Below are the code and all the weights of a small trained network. Each question names an input and a class and asks about switching units off, where a switched-off unit gives its printed mean instead of its output.

import numpy as np


def w(rows, s, z=0):
    codes = np.array(rows[::2]) - 128.0
    scale = np.full(codes.shape[1], s)
    scale[-1] = z or s
    return codes * scale


def norm(h):
    return h / np.sqrt((h * h).mean(-1, keepdims=True) + 1e-5)


def f(y):
    return y / 2 * (1 + np.tanh(0.7978845608 * (y + 0.044715 * y**3)))


def log_softmax(a):
    a = a - a.max(-1, keepdims=True)
    return a - np.log(np.exp(a).sum(-1, keepdims=True))


def net(x, mask):
    res = np.array(x, float).reshape(1, 7) / 4 @ E
    u = 0
    for l in range(4):
        y = f(norm(res) @ A[l][:, :-1].T + A[l][:, -1])
        res = res + np.where(mask[u : u + 8], y, B[l][:, -1]) @ B[l][:, :-1]
        u += 8
    return log_softmax(norm(res)[-1] @ U[:, :-1].T + U[:, -1])


A, B = {}, {}
E = w([
[127,127,128],'x0',
[129,129,128],'x1',
[75,255,187],'x2',
[192,169,222],'x3',
[127,126,129],'x4',
[101,74,176],'x5',
[129,130,128],'x6',
],0.0089)
A[0] = w([
[115,95,49,53],'0.n0',
[6,180,102,3],'0.n1',
[125,84,139,60],'0.n2',
[108,175,109,110],'0.n3',
[200,161,139,99],'0.n4',
[45,118,128,129],'0.n5',
[165,61,75,230],'0.n6',
[154,33,183,126],'0.n7',
],0.014,0.0038)
B[0] = w([
[144,246,52,188],'0.n0',
[83,1,128,222],'0.n1',
[107,210,94,135],'0.n2',
[2,147,176,165],'0.n3',
[190,126,106,170],'0.n4',
[174,31,100,184],'0.n5',
[146,178,122,254],'0.n6',
[119,92,80,222],'0.n7',
],0.0087,0.0058)
A[1] = w([
[93,230,36,115],'1.n0',
[174,226,50,154],'1.n1',
[14,68,162,126],'1.n2',
[105,136,103,137],'1.n3',
[80,177,148,147],'1.n4',
[2,113,80,126],'1.n5',
[137,93,77,72],'1.n6',
[138,101,62,251],'1.n7',
],0.0092,0.0028)
B[1] = w([
[33,79,136,219],'1.n0',
[218,117,151,244],'1.n1',
[189,60,45,232],'1.n2',
[73,71,188,146],'1.n3',
[60,66,155,155],'1.n4',
[152,66,102,243],'1.n5',
[22,191,255,162],'1.n6',
[222,132,176,254],'1.n7',
],0.0072,0.0042)
A[2] = w([
[196,122,135,237],'2.n0',
[34,254,67,170],'2.n1',
[152,36,78,35],'2.n2',
[123,75,101,63],'2.n3',
[49,122,64,201],'2.n4',
[137,111,30,85],'2.n5',
[89,86,173,1],'2.n6',
[136,63,122,132],'2.n7',
],0.012,0.0022)
B[2] = w([
[79,58,94,212],'2.n0',
[253,152,10,163],'2.n1',
[109,227,108,254],'2.n2',
[190,191,74,179],'2.n3',
[170,130,148,197],'2.n4',
[63,155,170,213],'2.n5',
[200,205,157,140],'2.n6',
[79,141,197,199],'2.n7',
],0.0051,0.0062)
A[3] = w([
[202,220,102,163],'3.n0',
[113,203,47,98],'3.n1',
[134,132,79,146],'3.n2',
[137,120,39,69],'3.n3',
[72,82,110,3],'3.n4',
[173,46,152,117],'3.n5',
[163,104,86,128],'3.n6',
[140,145,248,245],'3.n7',
],0.013,0.0031)
B[3] = w([
[156,78,8,253],'3.n0',
[118,148,143,215],'3.n1',
[95,88,227,185],'3.n2',
[81,231,201,226],'3.n3',
[99,79,3,171],'3.n4',
[163,148,227,208],'3.n5',
[39,132,190,197],'3.n6',
[40,188,97,209],'3.n7',
],0.0077,0.0056)
U = w([
[142,236,32,225],'0',
[49,211,147,254],'1',
[32,76,80,17],'2',
[90,18,130,20],'3',
[253,118,111,86],'4',
[172,131,230,56],'5',
],0.017,0.0028)

Each question gives the input, the list of numbers given to net, and the class t.
The units are the neurons (one row each of A and B). Each row of codes is followed by its name. A weight is (code - 128) times the scale printed after its matrix; where a second scale follows, it is the last column's (A, B and U).
mask holds one flag per neuron, layer by layer. A switched-off neuron (its flag False) gives its mean, the last column of its row in B, instead of its output. The means were averaged over made-up inputs and are rounded, as every weight is.
A unit's drop is (log p(t) with every unit on - log p(t) with that unit switched off) / (log p(t) with every unit on - log p(t) with every unit switched off).
The circuit of an input: a set's keep is (log p(t) with only the set's units on - log p(t) with every unit switched off) / (log p(t) with every unit on - log p(t) with every unit switched off). Starting from the 12 units with the biggest drops (on a tie, the unit counted first), units are removed one at a time, each time the one whose removal leaves the highest keep (on an exact tie, the one counted first), for as long as the keep stays at least 0.8.
circuit, biggest first: the units of the circuit, biggest drop first
k most important neurons: the k neurons with the biggest drops, biggest first
k most important neurons of layer l: the k neurons of layer l with the biggest drops, biggest first
input [1,-3,1,-4,-4,4,-8], class 3: circuit, biggest first -> (0.n5)
input [-4,-1,-7,-7,7,0,-3], class 0: circuit, biggest first -> (0.n0 0.n1)
input [0,-2,8,-7,2,2,0], class 3: circuit, biggest first -> (0.n1 0.n5)
input [2,-3,-1,-8,-6,7,4], class 1: 4 most important neurons of layer 2 -> (2.n2 2.n3 2.n0 2.n4)
input [7,5,-7,-8,1,8,2], class 1: 4 most important neurons of layer 0 -> (0.n1 0.n0 0.n6 0.n3)
input [-8,-4,-2,0,-7,7,3], class 1: 2 most important neurons -> (2.n2 0.n7)
input [4,6,0,-8,-3,5,8], class 1: 2 most important neurons of layer 2 -> (2.n2 2.n3)
input [-1,-4,8,7,8,-5,-3], class 0: 2 most important neurons -> (2.n1 3.n0)
input [0,3,-3,4,0,1,6], class 5: 3 most important neurons -> (0.n0 2.n0 3.n5)
input [7,-3,-2,-4,-2,2,7], class 1: 2 most important neurons -> (1.n0 1.n1)
input [-1,7,5,-7,-1,4,3], class 3: 2 most important neurons of layer 0 -> (0.n1 0.n5)
input [-6,-5,2,7,4,-2,1], class 0: 2 most important neurons of layer 0 -> (0.n1 0.n4)
input [4,-1,-2,-6,6,-2,6], class 0: 2 most important neurons -> (0.n0 2.n1)
input [-1,-6,-4,-8,7,-5,2], class 0: circuit, biggest first -> (0.n0)
input [1,-4,0,5,6,-3,-6], class 4: 2 most important neurons -> (0.n4 0.n1)
input [4,4,2,7,3,-3,-3], class 0: 3 most important neurons -> (3.n7 0.n1 3.n0)
input [-7,-8,-4,5,-7,2,7], class 5: 2 most important neurons -> (0.n0 2.n0)
input [8,-6,0,-4,-8,8,8], class 1: 3 most important neurons -> (2.n2 2.n3 3.n0)
input [-1,-8,-2,3,8,3,4], class 5: 2 most important neurons -> (1.n0 3.n5)
input [-1,-3,6,6,2,-1,6], class 0: 2 most important neurons -> (2.n1 0.n1)
input [-5,-3,7,-2,4,-5,1], class 2: most important neuron of layer 0 -> (0.n1)
input [7,0,-4,5,-4,8,-3], class 5: 2 most important neurons of layer 3 -> (3.n5 3.n0)
input [-7,0,4,8,8,0,8], class 0: 2 most important neurons of layer 0 -> (0.n1 0.n4)
input [7,3,-1,7,-5,-2,-4], class 4: 3 most important neurons -> (0.n1 0.n4 1.n0)
input [-3,-1,4,-5,-4,2,-8], class 3: 2 most important neurons of layer 0 -> (0.n1 0.n5)
